Below is a small trained network, with its code and all its weights. Each question gives an input and a class and asks what happens when units are switched off, that is, made to give their printed mean instead of their output.

import numpy as np


def w(rows, s, z=0):
    codes = np.array(rows[::2]) - 128.0
    scale = np.full(codes.shape[1], s)
    scale[-1] = z or s
    return codes * scale


def f(y):
    return np.maximum(y, 0)


def log_softmax(a):
    a = a - a.max(-1, keepdims=True)
    return a - np.log(np.exp(a).sum(-1, keepdims=True))


def net(x, mask):
    res = np.array(x, float).reshape(1, 5) / 4 @ E
    y = f(res @ A[0][:, :-1].T + A[0][:, -1])
    res = res + np.where(mask, y, B[0][:, -1]) @ B[0][:, :-1]
    return log_softmax(res[-1] @ U[:, :-1].T + U[:, -1])


A, B = {}, {}
E = w([
[150,103,2],'x0',
[130,129,129],'x1',
[8,53,160],'x2',
[125,131,129],'x3',
[125,131,132],'x4',
],0.009)
A[0] = w([
[82,112,132,69],'n0',
[161,141,211,64],'n1',
[124,79,134,80],'n2',
[152,250,109,61],'n3',
[88,174,75,91],'n4',
[196,136,145,74],'n5',
[170,101,89,117],'n6',
[155,144,131,248],'n7',
[158,142,116,102],'n8',
[122,159,191,188],'n9',
[138,131,227,44],'n10',
],0.018,0.011)
B[0] = w([
[118,47,190,158],'n0',
[185,84,43,178],'n1',
[164,54,185,143],'n2',
[137,46,206,194],'n3',
[198,104,73,145],'n4',
[124,79,188,167],'n5',
[161,153,86,176],'n6',
[2,179,184,247],'n7',
[145,131,171,156],'n8',
[166,191,43,235],'n9',
[179,125,122,187],'n10',
],0.0086,0.011)
U = w([
[88,129,110,228],'0',
[82,134,106,201],'1',
[94,128,109,199],'2',
[147,17,196,2],'3',
[214,93,9,4],'4',
],0.012,0.0074)

Each question gives the input, the list of numbers given to net, and the class t.
The units are the neurons (one row each of A and B). Each row of codes is followed by its name. A weight is (code - 128) times the scale printed after its matrix; where a second scale follows, it is the last column's (A, B and U).
mask holds one flag per neuron, in row order. A switched-off neuron (its flag False) gives its mean, the last column of its row in B, instead of its output. The means were averaged over made-up inputs and are rounded, as every weight is.
A unit's drop is (log p(t) with every unit on - log p(t) with that unit switched off) / (log p(t) with every unit on - log p(t) with every unit switched off).
The circuit of an input: a set's keep is (log p(t) with only the set's units on - log p(t) with every unit switched off) / (log p(t) with every unit on - log p(t) with every unit switched off). Starting from all 11 units, units are removed one at a time, each time the one whose removal leaves the highest keep (on an exact tie, the one counted first), for as long as the keep stays at least 0.8.
circuit, biggest first: the units of the circuit, biggest drop first
most important unit: the unit with the biggest drop
top k neurons: the k neurons with the biggest drops, biggest first
drop of u: that unit's drop, to one decimal
input [0,-2,7,6,-6], class 3: circuit, biggest first	n0; n7
input [7,1,-5,8,-8], class 1: most important unit	n7
input [-5,-6,-7,-4,3], class 3: top 2 neurons	n3; n5
input [6,5,8,5,-2], class 3: circuit, biggest first	n9; n0
input [6,5,-7,0,-1], class 3: circuit, biggest first	n3; n9
input [-8,-5,-3,1,3], class 4: circuit, biggest first	n1; n9
input [8,7,8,-6,3], class 3: circuit, biggest first	n9; n2
input [1,4,-8,3,-4], class 3: top 3 neurons	n3; n5; n9
input [-7,-4,4,2,2], class 4: circuit, biggest first	n9; n1; n10
input [0,-4,7,-3,4], class 3: top 2 neurons	n0; n7
input [7,7,-4,-1,-5], class 0: top 4 neurons	n7; n9; n1; n10
input [5,6,-4,-4,0], class 0: circuit, biggest first	n7; n9
input [7,-1,-6,7,1], class 2: top 3 neurons	n7; n9; n1
input [5,8,-5,1,0], class 0: circuit, biggest first	n7
input [3,5,6,-1,3], class 3: top 4 neurons	n9; n7; n0; n2
input [-8,0,0,2,-3], class 4: top 3 neurons	n1; n9; n10
input [5,2,-6,-7,-4], class 2: top 2 neurons	n7; n6
input [7,8,-5,-4,-7], class 0: top 2 neurons	n7; n9
input [0,7,-8,-6,5], class 3: top 2 neurons	n3; n5
input [-8,4,7,5,2], class 4: most important unit	n9
input [-6,4,-3,3,-3], class 4: top 2 neurons	n1; n9
input [2,1,-7,-6,3], class 3: drop of n3	0.6
input [7,3,-6,5,8], class 1: drop of n7	0.7
input [2,-1,-8,-6,-2], class 3: drop of n3	0.5
